Below is a small trained network, with its code and all its weights. Each question gives an input and a target symbol and asks what happens when units are switched off, that is, made to give their printed mean instead of their output.

import numpy as np


def w(rows, s, z=0):
    codes = np.array(rows[::2]) - 128.0
    scale = np.full(codes.shape[1], s)
    scale[-1] = z or s
    return codes * scale


def norm(h):
    return h / np.sqrt((h * h).mean(-1, keepdims=True) + 1e-5)


def f(y):
    return y / 2 * (1 + np.tanh(0.7978845608 * (y + 0.044715 * y**3)))


def softmax(a):
    e = np.exp(a - a.max(-1, keepdims=True))
    return e / e.sum(-1, keepdims=True)


def log_softmax(a):
    a = a - a.max(-1, keepdims=True)
    return a - np.log(np.exp(a).sum(-1, keepdims=True))


def net(x, mask):
    ids = ['ΘΠΣαγδεζημξτφψω'.index(c) for c in x.split()]
    T = len(ids)
    res = E[ids] + P[:T]
    r = norm(res)
    for j in range(3):
        rows = slice(4 * j, 4 * j + 4)
        q, k, v = (r @ M[0][rows].T for M in (Q, K, V))
        z = softmax(np.where(np.tri(T) > 0, q @ k.T / 4**0.5, -1e9)) @ v
        o = O[0][rows]
        res = res + np.where(mask[j], z, o[:, -1]) @ o[:, :-1]
    y = f(norm(res) @ A[0][:, :-1].T + A[0][:, -1])
    res = res + np.where(mask[3:19], y, B[0][:, -1]) @ B[0][:, :-1]
    return log_softmax(norm(res)[-1] @ U[:, :-1].T + U[:, -1])


Q, K, V, O, A, B = {}, {}, {}, {}, {}, {}
E = w([
[39,108,173],'Θ',
[255,167,36],'Π',
[68,105,97],'Σ',
[48,113,167],'α',
[43,113,170],'γ',
[63,184,150],'δ',
[114,122,198],'ε',
[77,166,164],'ζ',
[126,116,184],'η',
[48,117,167],'μ',
[41,111,172],'ξ',
[41,113,171],'τ',
[108,74,145],'φ',
[41,138,110],'ψ',
[63,168,135],'ω',
],0.0058)
P = w([
[2,77,212],'0',
[45,95,189],'1',
[70,105,172],'2',
[90,113,159],'3',
[108,119,148],'4',
[122,121,141],'5',
[137,126,134],'6',
[151,132,122],'7',
[169,137,112],'8',
[174,139,106],'9',
[174,140,106],'10',
],0.0048)
Q[0] = w([
[111,33,182],'head 0',
[144,216,50],'head 0',
[107,73,108],'head 0',
[103,83,5],'head 0',
[200,11,100],'head 1',
[145,76,170],'head 1',
[118,180,252],'head 1',
[144,156,59],'head 1',
[173,176,113],'head 2',
[225,141,122],'head 2',
[171,95,140],'head 2',
[56,145,33],'head 2',
],0.021)
K[0] = w([
[162,31,179],'head 0',
[86,207,58],'head 0',
[116,75,127],'head 0',
[59,74,43],'head 0',
[66,1,128],'head 1',
[107,90,193],'head 1',
[124,221,214],'head 1',
[124,132,24],'head 1',
[197,119,185],'head 2',
[212,68,200],'head 2',
[135,84,140],'head 2',
[161,164,55],'head 2',
],0.017)
V[0] = w([
[163,143,155],'head 0',
[76,168,115],'head 0',
[155,147,151],'head 0',
[103,196,143],'head 0',
[137,158,139],'head 1',
[84,45,67],'head 1',
[147,76,160],'head 1',
[157,160,170],'head 1',
[132,87,138],'head 2',
[123,161,113],'head 2',
[174,177,246],'head 2',
[123,249,112],'head 2',
],0.016)
O[0] = w([
[110,91,165,74],'head 0',
[121,198,133,252],'head 0',
[111,103,158,87],'head 0',
[95,173,174,222],'head 0',
[143,150,159,138],'head 1',
[83,84,26,76],'head 1',
[132,60,125,136],'head 1',
[153,133,180,160],'head 1',
[165,140,145,117],'head 2',
[98,123,108,131],'head 2',
[91,53,250,148],'head 2',
[13,88,91,152],'head 2',
],0.016,0.0032)
A[0] = w([
[75,150,136,82],'neuron 0',
[123,101,248,122],'neuron 1',
[123,125,130,110],'neuron 2',
[150,116,128,122],'neuron 3',
[170,159,191,128],'neuron 4',
[131,124,134,75],'neuron 5',
[223,136,94,123],'neuron 6',
[43,146,121,51],'neuron 7',
[153,60,129,159],'neuron 8',
[109,132,130,104],'neuron 9',
[200,6,76,166],'neuron 10',
[137,122,138,112],'neuron 11',
[121,121,98,121],'neuron 12',
[119,109,51,174],'neuron 13',
[216,26,181,162],'neuron 14',
[158,16,130,251],'neuron 15',
],0.016,0.0024)
B[0] = w([
[81,100,140,167],'neuron 0',
[225,193,146,254],'neuron 1',
[124,125,135,126],'neuron 2',
[125,110,126,127],'neuron 3',
[197,173,159,194],'neuron 4',
[135,124,142,122],'neuron 5',
[125,60,90,172],'neuron 6',
[44,102,168,186],'neuron 7',
[93,81,106,147],'neuron 8',
[112,123,133,133],'neuron 9',
[87,53,6,169],'neuron 10',
[138,117,135,128],'neuron 11',
[127,153,131,131],'neuron 12',
[134,197,130,167],'neuron 13',
[63,4,178,215],'neuron 14',
[50,34,80,178],'neuron 15',
],0.038,0.009)
U = w([
[134,121,108,2],'Θ',
[102,121,71,10],'Π',
[130,165,20,146],'Σ',
[176,111,80,127],'α',
[146,123,106,63],'γ',
[91,196,221,71],'δ',
[193,65,219,64],'ε',
[190,209,186,117],'ζ',
[129,5,157,123],'η',
[147,128,122,84],'μ',
[158,123,115,193],'ξ',
[154,121,123,211],'τ',
[76,34,41,140],'φ',
[82,240,69,120],'ψ',
[3,127,147,233],'ω',
],0.015,0.0048)

Each question gives the input, a string of symbols that net reads in full, and the target symbol t.
The units are the heads (4 rows each of Q, K, V and O) and the neurons (one row each of A and B). Each row of codes is followed by its name. A weight is (code - 128) times the scale printed after its matrix; where a second scale follows, it is the last column's (O, A, B and U).
mask holds one flag per unit, heads first, then neurons. A switched-off unit (its flag False) gives its mean, the last column of its rows in O or B, instead of its output. The means were averaged over made-up inputs and are rounded, as every weight is.
A unit's drop is (log p(t) with every unit on - log p(t) with that unit switched off) / (log p(t) with every unit on - log p(t) with every unit switched off).
The circuit of an input: a set's keep is (log p(t) with only the set's units on - log p(t) with every unit switched off) / (log p(t) with every unit on - log p(t) with every unit switched off). Starting from the 12 units with the biggest drops (on a tie, the unit counted first), units are removed one at a time, each time the one whose removal leaves the highest keep (on an exact tie, the one counted first), for as long as the keep stays at least 0.8.
units of the circuit, in order: the units of the circuit, biggest drop first
unit that matters most: the unit with the biggest drop
k most important neurons: the k neurons with the biggest drops, biggest first
which heads matter: for each layer, one digit per head in row order, 1 if its drop is at least 0.15 and else 0, layers parted by /
input τ φ ω Π δ α α α, target δ: units of the circuit, in order	[head 2; neuron 14; neuron 10]
input ξ α φ ψ Σ ξ η ξ α Π, target φ: units of the circuit, in order	[head 1]
input α ζ δ η ζ ε, target ε: which heads matter	100
input ξ ω μ τ τ Σ ω δ, target δ: units of the circuit, in order	[head 1; head 2; neuron 14]
input φ ω ζ ξ φ α Σ α ψ Θ, target ψ: which heads matter	001
input μ φ ε, target ε: 3 most important neurons	[neuron 14; neuron 1; neuron 4]
input η δ ω δ μ η ξ γ ψ ξ, target ψ: units of the circuit, in order	[head 2; neuron 13]
input α α ψ φ, target φ: units of the circuit, in order	[head 0; neuron 10]
input η ω τ, target ω: which heads matter	010
input τ ω α α ε μ, target ε: units of the circuit, in order	[head 1; neuron 14; head 0; neuron 1]
input ξ α ξ ξ ξ ξ ε τ τ α, target ε: units of the circuit, in order	[neuron 14; head 0; neuron 1]
input ξ φ ζ τ α τ, target ζ: units of the circuit, in order	[head 2; neuron 1]
input ω τ τ ω ψ ξ γ ε α ξ, target ε: 2 most important neurons	[neuron 14; neuron 13]
input γ η ω ξ ψ α γ, target ψ: units of the circuit, in order	[head 2; neuron 14]
input τ δ ω ζ, target ζ: which heads matter	010
input φ ψ η ψ, target ψ: unit that matters most	head 2
input ε ξ μ, target ε: which heads matter	011
input α ξ ω α Σ α ξ, target Σ: which heads matter	001
input Θ δ η ψ μ Θ φ φ α ξ ξ, target φ: which heads matter	100
input ω α δ ξ ζ Π γ δ α Θ, target δ: which heads matter	011
